Here is a tiny trained network, its code and every weight. The questions are about switching its units off for an input and a target symbol, where a switched-off unit gives its printed mean instead of its output.

import numpy as np


def w(rows, s, z=0):
    codes = np.array(rows[::2]) - 128.0
    scale = np.full(codes.shape[1], s)
    scale[-1] = z or s
    return codes * scale


def f(y):
    return np.maximum(y, 0)


def softmax(a):
    e = np.exp(a - a.max(-1, keepdims=True))
    return e / e.sum(-1, keepdims=True)


def log_softmax(a):
    a = a - a.max(-1, keepdims=True)
    return a - np.log(np.exp(a).sum(-1, keepdims=True))


def net(x, mask):
    ids = ['αβζησφω'.index(c) for c in x.split()]
    T = len(ids)
    res = E[ids] + P[:T]
    r = res
    for j in range(3):
        rows = slice(3 * j, 3 * j + 3)
        q, k, v = (r @ M[0][rows].T for M in (Q, K, V))
        z = softmax(np.where(np.tri(T) > 0, q @ k.T / 3**0.5, -1e9)) @ v
        o = O[0][rows]
        res = res + np.where(mask[j], z, o[:, -1]) @ o[:, :-1]
    y = f(res @ A[0][:, :-1].T + A[0][:, -1])
    res = res + np.where(mask[3:7], y, B[0][:, -1]) @ B[0][:, :-1]
    return log_softmax(res[-1] @ U[:, :-1].T + U[:, -1])


Q, K, V, O, A, B = {}, {}, {}, {}, {}, {}
E = w([
[97,26,136,67],'α',
[39,41,158,101],'β',
[169,88,28,29],'ζ',
[158,153,2,43],'η',
[76,119,84,78],'σ',
[79,62,58,73],'φ',
[159,133,128,43],'ω',
],0.0074)
P = w([
[169,139,146,54],'0',
[120,178,153,112],'1',
[188,101,119,181],'2',
[117,191,155,70],'3',
[211,70,121,147],'4',
[9,105,71,51],'5',
],0.012)
Q[0] = w([
[121,136,131,100],'head 1',
[144,122,126,133],'head 1',
[126,120,124,143],'head 1',
[156,152,108,240],'head 2',
[139,61,81,193],'head 2',
[79,211,157,75],'head 2',
[126,235,202,255],'head 3',
[134,83,124,28],'head 3',
[127,88,140,109],'head 3',
],0.035)
K[0] = w([
[125,108,120,106],'head 1',
[131,144,123,155],'head 1',
[129,146,129,142],'head 1',
[79,226,141,178],'head 2',
[65,173,152,75],'head 2',
[180,80,132,175],'head 2',
[88,169,89,253],'head 3',
[137,78,140,89],'head 3',
[117,131,126,88],'head 3',
],0.039)
V[0] = w([
[154,90,108,173],'head 1',
[59,190,170,84],'head 1',
[199,121,164,181],'head 1',
[47,188,106,159],'head 2',
[142,177,49,118],'head 2',
[193,209,191,156],'head 2',
[2,191,104,91],'head 3',
[164,236,116,127],'head 3',
[106,160,245,102],'head 3',
],0.025)
O[0] = w([
[131,78,156,178,61],'head 1',
[169,171,77,90,171],'head 1',
[122,64,111,167,31],'head 1',
[146,214,128,63,10],'head 2',
[83,198,84,172,152],'head 2',
[74,83,92,71,87],'head 2',
[250,111,166,81,121],'head 3',
[96,91,180,59,124],'head 3',
[160,59,55,99,176],'head 3',
],0.022,0.012)
A[0] = w([
[112,218,47,41,1],'neuron 1',
[115,67,122,72,60],'neuron 2',
[243,194,192,227,141],'neuron 3',
[255,142,34,172,27],'neuron 4',
],0.0067,0.0064)
B[0] = w([
[86,109,253,147,194],'neuron 1',
[152,113,187,130,161],'neuron 2',
[192,243,51,160,202],'neuron 3',
[79,64,254,130,250],'neuron 4',
],0.0085,0.017)
U = w([
[64,110,69,254,130],'α',
[109,64,184,229,93],'β',
[18,164,135,194,68],'ζ',
[57,162,202,116,21],'η',
[150,135,132,99,132],'σ',
[115,196,34,146,157],'φ',
[45,92,67,98,255],'ω',
],0.0052,0.0058)

Each question gives the input, a string of symbols that net reads in full, and the target symbol t.
The units are the heads (3 rows each of Q, K, V and O) and the neurons (one row each of A and B). Each row of codes is followed by its name. A weight is (code - 128) times the scale printed after its matrix; where a second scale follows, it is the last column's (O, A, B and U).
mask holds one flag per unit, heads first, then neurons. A switched-off unit (its flag False) gives its mean, the last column of its rows in O or B, instead of its output. The means were averaged over made-up inputs and are rounded, as every weight is.
A unit's drop is (log p(t) with every unit on - log p(t) with that unit switched off) / (log p(t) with every unit on - log p(t) with every unit switched off).
The circuit of an input: a set's keep is (log p(t) with only the set's units on - log p(t) with every unit switched off) / (log p(t) with every unit on - log p(t) with every unit switched off). Starting from all 7 units, units are removed one at a time, each time the one whose removal leaves the highest keep (on an exact tie, the one counted first), for as long as the keep stays at least 0.8.
circuit, biggest first: the units of the circuit, biggest drop first
unit that matters most: the unit with the biggest drop
which heads matter: for each layer, one digit per head in row order, 1 if its drop is at least 0.15 and else 0, layers parted by /
input α η ζ ζ ω, target α: which heads matter	101
input φ β ω φ φ ω, target φ: unit that matters most	head 2
input φ α σ, target φ: which heads matter	011
input β α η α ω, target β: circuit, biggest first	neuron 4; head 3
input β η ω ω β α, target σ: which heads matter	110
input ω ω α ζ β, target ω: which heads matter	001
input β β φ η, target β: which heads matter	001
input α η η η, target α: which heads matter	001
input ω ω φ β ζ η, target α: which heads matter	010
input ω ω α α β ζ, target σ: which heads matter	110
input β σ α η ω φ, target β: which heads matter	011
input η η β, target ζ: which heads matter	110
input φ η η, target ζ: circuit, biggest first	head 2; neuron 1
input η η σ, target η: which heads matter	011
input α α α σ, target α: circuit, biggest first	head 3
input φ σ ζ ω, target φ: circuit, biggest first	neuron 3; head 3; neuron 4
input ζ ω φ, target ζ: which heads matter	001
input α ω ζ ω, target α: circuit, biggest first	head 2; head 3
input φ φ ζ, target φ: circuit, biggest first	head 2; neuron 3
input σ β σ, target σ: unit that matters most	head 2
input β β η ζ, target β: circuit, biggest first	neuron 4; head 3
input ω ω σ, target ω: circuit, biggest first	head 2; head 3
input σ ω β α β ω, target σ: circuit, biggest first	head 1; head 3
input ζ σ η φ σ ω, target η: circuit, biggest first	head 1; neuron 1
